Here is a tiny trained network, its code and every weight. The questions are about switching its units off for an input and a class, where a switched-off unit gives its printed mean instead of its output.

import numpy as np


def w(rows, s, z=0):
    codes = np.array(rows[::2]) - 128.0
    scale = np.full(codes.shape[1], s)
    scale[-1] = z or s
    return codes * scale


def f(y):
    return np.maximum(y, 0)


def log_softmax(a):
    a = a - a.max(-1, keepdims=True)
    return a - np.log(np.exp(a).sum(-1, keepdims=True))


def net(x, mask):
    res = np.array(x, float).reshape(1, 5) / 4 @ E
    y = f(res @ A[0][:, :-1].T + A[0][:, -1])
    res = res + np.where(mask, y, B[0][:, -1]) @ B[0][:, :-1]
    return log_softmax(res[-1] @ U[:, :-1].T + U[:, -1])


A, B = {}, {}
E = w([
[169,90,180,45,149,107,152,57,40,155,127,76],'x0',
[139,210,137,142,182,145,79,139,145,231,150,94],'x1',
[195,129,205,2,169,183,122,162,94,174,164,137],'x2',
[195,187,60,132,174,118,141,160,50,105,82,97],'x3',
[133,150,111,187,128,115,115,110,130,55,101,131],'x4',
],0.01)
A[0] = w([
[130,226,141,78,205,192,135,230,91,175,157,91,220],'N0',
[139,117,114,102,143,118,78,135,117,161,118,140,82],'N1',
[154,153,37,239,158,69,135,101,70,26,100,126,185],'N2',
[218,190,141,52,141,141,73,204,125,196,110,150,159],'N3',
[142,70,71,81,120,118,181,157,97,191,123,89,144],'N4',
[20,110,139,189,109,116,102,142,214,116,138,165,251],'N5',
[184,68,212,9,116,99,155,66,6,89,117,99,201],'N6',
[108,166,57,254,130,90,154,129,107,67,90,96,206],'N7',
[32,66,145,142,93,114,131,146,206,185,128,140,214],'N8',
],0.0098,0.0025)
B[0] = w([
[198,174,186,93,97,121,161,138,150,153,109,139,218],'N0',
[118,130,148,133,107,130,89,145,134,118,133,161,145],'N1',
[158,129,44,139,83,122,87,132,88,166,106,113,251],'N2',
[193,154,171,83,96,102,149,150,164,143,142,165,208],'N3',
[135,127,158,79,123,128,113,126,137,101,129,143,165],'N4',
[89,118,158,195,78,110,161,116,147,142,146,75,222],'N5',
[68,94,86,78,253,141,103,107,102,119,139,139,243],'N6',
[127,125,44,180,94,159,91,124,80,80,106,134,249],'N7',
[89,112,156,161,144,138,156,137,153,95,133,112,198],'N8',
],0.018)
U = w([
[167,167,33,171,75,133,69,114,55,137,40,102,2],'0',
[96,80,138,55,255,141,107,64,86,142,114,166,197],'1',
[57,108,179,197,100,134,185,106,180,133,121,64,135],'2',
[210,208,198,87,132,118,150,154,153,194,95,167,188],'3',
],0.0081,0.00099)

Each question gives the input, the list of numbers given to net, and the class t.
The units are the neurons (one row each of A and B). Each row of codes is followed by its name. A weight is (code - 128) times the scale printed after its matrix; where a second scale follows, it is the last column's (A, B and U).
mask holds one flag per neuron, in row order. A switched-off neuron (its flag False) gives its mean, the last column of its row in B, instead of its output. The means were averaged over made-up inputs and are rounded, as every weight is.
A unit's drop is (log p(t) with every unit on - log p(t) with that unit switched off) / (log p(t) with every unit on - log p(t) with every unit switched off).
The circuit of an input: a set's keep is (log p(t) with only the set's units on - log p(t) with every unit switched off) / (log p(t) with every unit on - log p(t) with every unit switched off). Starting from all 9 units, units are removed one at a time, each time the one whose removal leaves the highest keep (on an exact tie, the one counted first), for as long as the keep stays at least 0.8.
circuit, biggest first: the units of the circuit, biggest drop first
top k neurons: the k neurons with the biggest drops, biggest first
drop when u is switched off: that unit's drop, to one decimal
input [8,8,2,8,-2], class 3: circuit, biggest first	[N0]
input [5,5,-4,0,-1], class 1: top 4 neurons	[N2 N7 N5 N3]
input [6,4,1,7,0], class 3: top 2 neurons	[N0 N3]
input [-3,0,6,-7,-2], class 3: top 3 neurons	[N7 N3 N6]
input [1,0,-7,-8,7], class 2: top 2 neurons	[N5 N8]
input [4,6,8,-3,2], class 3: top 2 neurons	[N0 N3]
input [8,-8,-3,-4,6], class 1: drop when N6 is switched off	1.0
input [7,-2,-3,-2,5], class 1: drop when N6 is switched off	0.6
input [5,-4,-2,-2,-3], class 1: drop when N8 is switched off	0.0
input [-1,-2,5,-3,7], class 1: drop when N7 is switched off	0.1
